Here is a tiny trained network, its code and every weight. The questions are about switching its units off for an input and a class, where a switched-off unit gives its printed mean instead of its output.

import numpy as np


def w(rows, s, z=0):
    codes = np.array(rows[::2]) - 128.0
    scale = np.full(codes.shape[1], s)
    scale[-1] = z or s
    return codes * scale


def f(y):
    return y / 2 * (1 + np.tanh(0.7978845608 * (y + 0.044715 * y**3)))


def log_softmax(a):
    a = a - a.max(-1, keepdims=True)
    return a - np.log(np.exp(a).sum(-1, keepdims=True))


def net(x, mask):
    res = np.array(x, float).reshape(1, 4) / 4 @ E
    y = f(res @ A[0][:, :-1].T + A[0][:, -1])
    res = res + np.where(mask, y, B[0][:, -1]) @ B[0][:, :-1]
    return log_softmax(res[-1] @ U[:, :-1].T + U[:, -1])


A, B = {}, {}
E = w([
[58,192,9,129,186,172,74,159,189,57,133,86],'x0',
[19,174,141,77,112,111,79,180,157,189,47,168],'x1',
[121,171,108,103,41,103,140,185,86,173,153,61],'x2',
[168,52,60,130,56,185,121,78,200,125,57,103],'x3',
],0.014)
A[0] = w([
[84,145,191,94,71,92,126,141,128,224,34,169,253],'neuron 0',
[145,135,148,142,1,122,149,122,85,84,196,7,208],'neuron 1',
[182,86,135,218,190,89,161,76,132,146,160,146,129],'neuron 2',
[154,192,195,95,108,50,212,167,40,185,217,134,230],'neuron 3',
[106,100,186,67,135,123,99,177,70,178,44,159,160],'neuron 4',
[121,63,175,138,75,185,170,53,203,151,84,169,159],'neuron 5',
[52,246,76,111,165,132,71,210,173,79,132,118,123],'neuron 6',
[111,191,131,77,101,35,109,148,117,166,134,133,116],'neuron 7',
],0.0082,0.0029)
B[0] = w([
[200,202,166,193,81,107,11,152,163,109,41,135,238],'neuron 0',
[150,177,74,108,112,117,173,93,87,218,133,67,204],'neuron 1',
[152,87,127,101,153,121,156,100,96,103,177,159,198],'neuron 2',
[86,103,184,115,77,160,100,182,99,129,207,93,250],'neuron 3',
[142,179,176,128,111,70,166,151,130,136,96,199,202],'neuron 4',
[164,49,115,181,81,114,87,99,131,92,87,155,216],'neuron 5',
[71,137,109,196,230,101,88,157,136,93,104,73,251],'neuron 6',
[70,153,142,99,123,146,99,185,152,182,118,132,189],'neuron 7',
],0.011,0.019)
U = w([
[173,104,219,118,255,138,211,55,95,76,217,209,201],'0',
[157,147,10,104,81,175,201,106,122,210,109,15,120],'1',
[35,148,48,148,244,144,110,143,153,84,116,84,246],'2',
[173,73,172,137,106,129,188,121,53,148,247,83,46],'3',
[111,109,116,108,123,137,202,156,136,123,125,149,4],'4',
[182,4,51,123,87,181,155,72,160,98,88,126,115],'5',
[93,155,229,115,63,125,121,197,121,187,124,138,27],'6',
[188,112,134,160,58,83,101,104,172,139,34,170,138],'7',
],0.0097,0.0031)

Each question gives the input, the list of numbers given to net, and the class t.
The units are the neurons (one row each of A and B). Each row of codes is followed by its name. A weight is (code - 128) times the scale printed after its matrix; where a second scale follows, it is the last column's (A, B and U).
mask holds one flag per neuron, in row order. A switched-off neuron (its flag False) gives its mean, the last column of its row in B, instead of its output. The means were averaged over made-up inputs and are rounded, as every weight is.
A unit's drop is (log p(t) with every unit on - log p(t) with that unit switched off) / (log p(t) with every unit on - log p(t) with every unit switched off).
The circuit of an input: a set's keep is (log p(t) with only the set's units on - log p(t) with every unit switched off) / (log p(t) with every unit on - log p(t) with every unit switched off). Starting from all 8 units, units are removed one at a time, each time the one whose removal leaves the highest keep (on an exact tie, the one counted first), for as long as the keep stays at least 0.8.
circuit, biggest first: the units of the circuit, biggest drop first
most important unit: the unit with the biggest drop
k most important neurons: the k neurons with the biggest drops, biggest first
drop of u: that unit's drop, to one decimal
input [3,-7,-2,-6], class 0: circuit, biggest first => (neuron 2)
input [1,6,-5,-2], class 2: 3 most important neurons => (neuron 6; neuron 5; neuron 3)
input [4,5,-1,7], class 2: 2 most important neurons => (neuron 6; neuron 4)
input [2,3,3,4], class 2: circuit, biggest first => (neuron 5; neuron 4)
input [1,-3,7,-5], class 3: 4 most important neurons => (neuron 3; neuron 0; neuron 1; neuron 4)
input [3,-4,4,-4], class 3: 2 most important neurons => (neuron 3; neuron 0)
input [-6,-1,-5,-2], class 0: 2 most important neurons => (neuron 2; neuron 1)
input [2,5,2,-2], class 2: 2 most important neurons => (neuron 6; neuron 3)
input [-8,-6,-6,-4], class 3: 2 most important neurons => (neuron 3; neuron 6)
input [-1,2,-8,4], class 5: 2 most important neurons => (neuron 0; neuron 4)
input [7,-8,6,3], class 1: drop of neuron 1 => 0.6
input [3,-3,8,-2], class 1: drop of neuron 1 => 0.7
input [-7,8,-1,1], class 7: drop of neuron 0 => 0.9
input [-3,-3,5,8], class 1: most important unit => neuron 1
